Below are the code and all the weights of a small trained network. Each question names an input and a target symbol and asks about switching units off, where a switched-off unit gives its printed mean instead of its output.

import numpy as np


def w(rows, s, z=0):
    codes = np.array(rows[::2]) - 128.0
    scale = np.full(codes.shape[1], s)
    scale[-1] = z or s
    return codes * scale


def norm(h):
    return h / np.sqrt((h * h).mean(-1, keepdims=True) + 1e-5)


def f(y):
    return np.maximum(y, 0)


def softmax(a):
    e = np.exp(a - a.max(-1, keepdims=True))
    return e / e.sum(-1, keepdims=True)


def log_softmax(a):
    a = a - a.max(-1, keepdims=True)
    return a - np.log(np.exp(a).sum(-1, keepdims=True))


def net(x, mask):
    ids = ['αβδεζηλστφψω'.index(c) for c in x.split()]
    T = len(ids)
    res = E[ids] + P[:T]
    u = 0
    for l in range(3):
        r = norm(res)
        for j in range(2):
            rows = slice(4 * j, 4 * j + 4)
            q, k, v = (r @ M[l][rows].T for M in (Q, K, V))
            z = softmax(np.where(np.tri(T) > 0, q @ k.T / 4**0.5, -1e9)) @ v
            o = O[l][rows]
            res = res + np.where(mask[u + j], z, o[:, -1]) @ o[:, :-1]
        u += 2
        y = f(norm(res) @ A[l][:, :-1].T + A[l][:, -1])
        res = res + np.where(mask[u : u + 4], y, B[l][:, -1]) @ B[l][:, :-1]
        u += 4
    return log_softmax(norm(res)[-1] @ U[:, :-1].T + U[:, -1])


Q, K, V, O, A, B = {}, {}, {}, {}, {}, {}
E = w([
[28,91,87],'α',
[52,127,45],'β',
[243,15,125],'δ',
[38,98,97],'ε',
[121,32,200],'ζ',
[135,3,111],'η',
[188,109,23],'λ',
[37,97,110],'σ',
[35,102,67],'τ',
[26,90,100],'φ',
[126,7,159],'ψ',
[25,117,185],'ω',
],0.011)
P = w([
[2,126,88],'0',
[32,98,85],'1',
[57,82,85],'2',
[79,72,87],'3',
[100,61,88],'4',
[124,58,92],'5',
[140,55,94],'6',
[160,53,98],'7',
[185,67,111],'8',
[203,73,116],'9',
[217,85,110],'10',
],0.0056)
Q[0] = w([
[147,157,128],'0.h0',
[114,131,122],'0.h0',
[103,132,128],'0.h0',
[132,124,129],'0.h0',
[158,176,135],'0.h1',
[67,1,80],'0.h1',
[86,55,111],'0.h1',
[109,110,136],'0.h1',
],0.058)
K[0] = w([
[135,178,120],'0.h0',
[109,103,125],'0.h0',
[95,93,134],'0.h0',
[135,132,129],'0.h0',
[87,132,107],'0.h1',
[252,61,133],'0.h1',
[196,110,150],'0.h1',
[146,146,159],'0.h1',
],0.045)
V[0] = w([
[164,130,104],'0.h0',
[137,118,158],'0.h0',
[83,138,111],'0.h0',
[164,113,163],'0.h0',
[139,174,4],'0.h1',
[59,171,110],'0.h1',
[126,163,46],'0.h1',
[177,115,99],'0.h1',
],0.021)
O[0] = w([
[134,99,92,78],'0.h0',
[134,94,158,130],'0.h0',
[103,205,115,175],'0.h0',
[146,51,158,101],'0.h0',
[251,201,91,87],'0.h1',
[176,205,212,1],'0.h1',
[214,191,128,86],'0.h1',
[136,93,44,198],'0.h1',
],0.016,0.0085)
A[0] = w([
[163,178,250,251],'0.n0',
[207,131,187,24],'0.n1',
[89,98,88,232],'0.n2',
[65,53,98,249],'0.n3',
],0.021,0.0014)
B[0] = w([
[5,179,115,148],'0.n0',
[109,234,90,139],'0.n1',
[198,145,188,202],'0.n2',
[217,167,225,254],'0.n3',
],0.017,0.02)
Q[1] = w([
[148,100,111],'1.h0',
[18,159,150],'1.h0',
[194,117,119],'1.h0',
[96,123,127],'1.h0',
[254,99,188],'1.h1',
[135,61,192],'1.h1',
[159,114,146],'1.h1',
[189,143,130],'1.h1',
],0.051)
K[1] = w([
[158,138,124],'1.h0',
[69,242,108],'1.h0',
[164,44,146],'1.h0',
[115,183,114],'1.h0',
[249,1,73],'1.h1',
[80,32,165],'1.h1',
[150,92,123],'1.h1',
[208,113,85],'1.h1',
],0.039)
V[1] = w([
[96,99,132],'1.h0',
[135,115,126],'1.h0',
[122,128,126],'1.h0',
[121,133,127],'1.h0',
[124,130,141],'1.h1',
[252,114,156],'1.h1',
[161,137,246],'1.h1',
[123,124,88],'1.h1',
],0.026)
O[1] = w([
[109,156,129,111],'1.h0',
[124,140,103,131],'1.h0',
[121,129,138,123],'1.h0',
[124,124,146,123],'1.h0',
[122,122,124,135],'1.h1',
[157,154,3,248],'1.h1',
[87,78,43,247],'1.h1',
[144,147,154,92],'1.h1',
],0.032,0.018)
A[1] = w([
[175,88,252,62],'1.n0',
[109,110,186,182],'1.n1',
[107,133,208,148],'1.n2',
[134,102,200,2],'1.n3',
],0.031,0.0084)
B[1] = w([
[111,231,55,170],'1.n0',
[135,49,223,254],'1.n1',
[154,72,51,241],'1.n2',
[60,252,63,149],'1.n3',
],0.033,0.0043)
Q[2] = w([
[130,108,153],'2.h0',
[169,91,66],'2.h0',
[86,200,152],'2.h0',
[109,123,184],'2.h0',
[112,105,130],'2.h1',
[105,97,159],'2.h1',
[129,152,251],'2.h1',
[126,124,126],'2.h1',
],0.033)
K[2] = w([
[142,105,168],'2.h0',
[196,114,58],'2.h0',
[21,187,135],'2.h0',
[126,103,199],'2.h0',
[84,164,127],'2.h1',
[46,163,139],'2.h1',
[74,3,200],'2.h1',
[127,151,119],'2.h1',
],0.028)
V[2] = w([
[252,37,162],'2.h0',
[90,159,116],'2.h0',
[159,106,136],'2.h0',
[180,92,142],'2.h0',
[100,147,98],'2.h1',
[101,116,113],'2.h1',
[117,135,116],'2.h1',
[137,106,145],'2.h1',
],0.017)
O[2] = w([
[118,39,4,100],'2.h0',
[129,164,178,141],'2.h0',
[125,109,101,123],'2.h0',
[122,90,79,116],'2.h0',
[128,119,160,252],'2.h1',
[179,81,125,136],'2.h1',
[127,125,141,176],'2.h1',
[140,124,100,30],'2.h1',
],0.018,0.0032)
A[2] = w([
[220,170,251,2],'2.n0',
[210,206,50,141],'2.n1',
[111,41,233,82],'2.n2',
[167,111,65,191],'2.n3',
],0.029,0.0084)
B[2] = w([
[67,95,1,144],'2.n0',
[248,107,161,253],'2.n1',
[238,138,154,164],'2.n2',
[75,127,202,242],'2.n3',
],0.042,0.023)
U = w([
[164,98,3,63],'α',
[202,186,173,182],'β',
[113,133,128,74],'δ',
[86,172,7,83],'ε',
[126,35,248,3],'ζ',
[88,187,157,237],'η',
[54,72,103,223],'λ',
[90,181,108,196],'σ',
[91,181,138,212],'τ',
[109,148,255,138],'φ',
[89,183,98,190],'ψ',
[146,249,38,36],'ω',
],0.021,0.0064)

Each question gives the input, a string of symbols that net reads in full, and the target symbol t.
The units are the heads (4 rows each of Q, K, V and O) and the neurons (one row each of A and B). Each row of codes is followed by its name. A weight is (code - 128) times the scale printed after its matrix; where a second scale follows, it is the last column's (O, A, B and U).
mask holds one flag per unit, layer by layer, with each layer's heads first. A switched-off unit (its flag False) gives its mean, the last column of its rows in O or B, instead of its output. The means were averaged over made-up inputs and are rounded, as every weight is.
A unit's drop is (log p(t) with every unit on - log p(t) with that unit switched off) / (log p(t) with every unit on - log p(t) with every unit switched off).
The circuit of an input: a set's keep is (log p(t) with only the set's units on - log p(t) with every unit switched off) / (log p(t) with every unit on - log p(t) with every unit switched off). Starting from the 12 units with the biggest drops (on a tie, the unit counted first), units are removed one at a time, each time the one whose removal leaves the highest keep (on an exact tie, the one counted first), for as long as the keep stays at least 0.8.
units of the circuit, in order: the units of the circuit, biggest drop first
k most important neurons: the k neurons with the biggest drops, biggest first
top k neurons in layer l: the k neurons of layer l with the biggest drops, biggest first
heads that matter: for each layer, one digit per head in row order, 1 if its drop is at least 0.15 and else 0, layers parted by /
drop of u: that unit's drop, to one decimal
input τ ζ λ ω ζ σ, target ζ: heads that matter -> 01 / 00 / 00
input σ η ε, target α: units of the circuit, in order -> (1.h1)
input δ λ β λ λ β λ β β ω ζ, target α: heads that matter -> 00 / 01 / 00
input β ω λ ω τ φ ζ τ, target ζ: 2 most important neurons -> (2.n2, 2.n1)
input ε φ σ ψ ζ σ η ψ ω, target λ: heads that matter -> 01 / 00 / 00
input ω δ ω ω β ζ, target α: heads that matter -> 00 / 01 / 10
input ψ α β β ω φ, target λ: heads that matter -> 01 / 01 / 00
input ε ω β τ β β ψ φ, target λ: units of the circuit, in order -> (0.h1, 2.n1)
input ε δ α α σ ζ β ω β η ψ, target α: 2 most important neurons -> (0.n3, 2.n2)
input ω ω σ β, target ω: 2 most important neurons -> (2.n0, 0.n0)
input ω φ β τ, target ε: 2 most important neurons -> (2.n0, 0.n0)
input τ σ σ, target η: heads that matter -> 01 / 01 / 10
input σ τ β τ τ φ ψ, target λ: 2 most important neurons -> (2.n1, 0.n3)
input φ ω λ η τ ε η ζ τ τ, target ζ: units of the circuit, in order -> (0.h1)
input ψ ε σ, target λ: heads that matter -> 01 / 01 / 00
input ζ α λ ω ζ ε β α, target ζ: top 2 neurons in layer 2 -> (2.n2, 2.n1)
input β σ φ σ τ, target ε: 2 most important neurons -> (2.n0, 0.n3)
input ω τ σ, target η: 3 most important neurons -> (0.n3, 1.n0, 0.n0)
input η α ω σ ω ψ ω τ, target λ: 2 most important neurons -> (0.n3, 2.n1)
input ω α λ ω τ ζ ζ σ β ε, target ζ: 2 most important neurons -> (2.n2, 2.n1)
input φ η η ω σ α σ τ η ω ω, target α: 2 most important neurons -> (0.n3, 2.n2)
input ω φ ω, target φ: top neuron in layer 0 -> (0.n0)
input ψ ω τ η ε φ, target α: drop of 1.h1 -> 3.2
input ω τ α α ω η, target α: drop of 1.h1 -> 2.5
input α β ψ, target λ: drop of 2.n1 -> 0.3
input σ α ω η α φ, target α: drop of 1.h1 -> 3.5
input η ω η ζ η σ, target α: top neuron in layer 2 -> (2.n2)
input α ω δ, target α: top 2 neurons in layer 0 -> (0.n3, 0.n2)
input ω ω ε β, target ω: top 2 neurons in layer 0 -> (0.n3, 0.n0)
